Below is a small trained network, with its code and all its weights. Each question gives an input and a class and asks what happens when units are switched off, that is, made to give their printed mean instead of their output.

import numpy as np


def w(rows, s, z=0):
    codes = np.array(rows[::2]) - 128.0
    scale = np.full(codes.shape[1], s)
    scale[-1] = z or s
    return codes * scale


def f(y):
    return y / 2 * (1 + np.tanh(0.7978845608 * (y + 0.044715 * y**3)))


def log_softmax(a):
    a = a - a.max(-1, keepdims=True)
    return a - np.log(np.exp(a).sum(-1, keepdims=True))


def net(x, mask):
    res = np.array(x, float).reshape(1, 3) / 4 @ E
    y = f(res @ A[0][:, :-1].T + A[0][:, -1])
    res = res + np.where(mask, y, B[0][:, -1]) @ B[0][:, :-1]
    return log_softmax(res[-1] @ U[:, :-1].T + U[:, -1])


A, B = {}, {}
E = w([
[112,25,145,56,160,89,161,122,152,144,105,97],'x0',
[79,43,82,184,66,64,93,59,202,209,40,105],'x1',
[183,131,175,132,103,162,106,8,253,80,162,42],'x2',
],0.012)
A[0] = w([
[217,163,93,212,111,154,33,91,200,131,138,162,252],'n1',
[131,100,161,52,178,201,178,130,130,123,156,140,147],'n2',
[175,79,132,1,121,150,186,142,98,139,127,135,205],'n3',
[151,170,100,152,94,198,103,214,102,102,138,170,159],'n4',
[116,71,38,190,42,121,92,113,111,225,89,149,245],'n5',
[168,135,148,133,102,172,117,62,190,173,86,97,181],'n6',
[142,117,164,159,82,155,39,103,234,136,148,118,194],'n7',
],0.0078,0.004)
B[0] = w([
[162,204,96,231,218,82,93,64,228,164,102,255,222],'n1',
[161,77,201,94,138,157,253,227,167,99,83,55,177],'n2',
[132,73,177,82,74,122,206,168,142,133,63,95,181],'n3',
[169,234,36,76,106,177,106,242,167,161,130,152,198],'n4',
[44,71,112,164,230,58,49,136,40,48,186,140,255],'n5',
[176,120,72,58,149,19,128,31,118,24,156,136,204],'n6',
[250,99,173,109,204,75,80,78,95,56,154,123,218],'n7',
],0.0083,0.016)
U = w([
[114,160,19,210,113,228,65,174,206,203,131,133,51],'0',
[51,61,168,90,85,108,182,126,189,229,37,86,141],'1',
[212,161,131,154,167,67,81,27,191,109,160,135,104],'2',
[150,213,113,92,69,169,139,198,61,175,122,105,115],'3',
[30,106,76,229,186,134,30,172,69,136,168,123,251],'4',
[84,49,156,111,105,121,108,69,132,96,145,2,125],'5',
[153,116,234,150,123,221,205,179,122,129,163,30,65],'6',
],0.0071,0.002)

Each question gives the input, the list of numbers given to net, and the class t.
The units are the neurons (one row each of A and B). Each row of codes is followed by its name. A weight is (code - 128) times the scale printed after its matrix; where a second scale follows, it is the last column's (A, B and U).
mask holds one flag per neuron, in row order. A switched-off neuron (its flag False) gives its mean, the last column of its row in B, instead of its output. The means were averaged over made-up inputs and are rounded, as every weight is.
A unit's drop is (log p(t) with every unit on - log p(t) with that unit switched off) / (log p(t) with every unit on - log p(t) with every unit switched off).
The circuit of an input: a set's keep is (log p(t) with only the set's units on - log p(t) with every unit switched off) / (log p(t) with every unit on - log p(t) with every unit switched off). Starting from all 7 units, units are removed one at a time, each time the one whose removal leaves the highest keep (on an exact tie, the one counted first), for as long as the keep stays at least 0.8.
circuit, biggest first: the units of the circuit, biggest drop first
most important unit: the unit with the biggest drop
k most important neurons: the k neurons with the biggest drops, biggest first
drop of u: that unit's drop, to one decimal
input [-1,-1,-5], class 3: 2 most important neurons : n5; n1
input [-4,-8,-3], class 3: most important unit : n4
input [-6,-7,4], class 0: 2 most important neurons : n4; n6
input [3,-4,-6], class 3: 2 most important neurons : n4; n7
input [1,-2,-2], class 6: circuit, biggest first : n1; n5
input [4,-5,7], class 6: 2 most important neurons : n2; n5
input [6,-2,4], class 5: 3 most important neurons : n4; n1; n6
input [7,3,-4], class 1: 2 most important neurons : n3; n7
input [8,2,-7], class 1: 3 most important neurons : n3; n7; n1
input [7,-2,7], class 5: 2 most important neurons : n1; n2
input [6,-3,-7], class 1: 2 most important neurons : n3; n7
input [7,5,2], class 5: 2 most important neurons : n1; n4
input [-5,-4,-2], class 3: 2 most important neurons : n1; n5
input [6,-8,-7], class 6: most important unit : n2
input [5,1,2], class 5: drop of n1 : 0.8
input [-5,-1,-3], class 0: drop of n5 : 0.2
input [4,6,-3], class 4: drop of n5 : 0.3
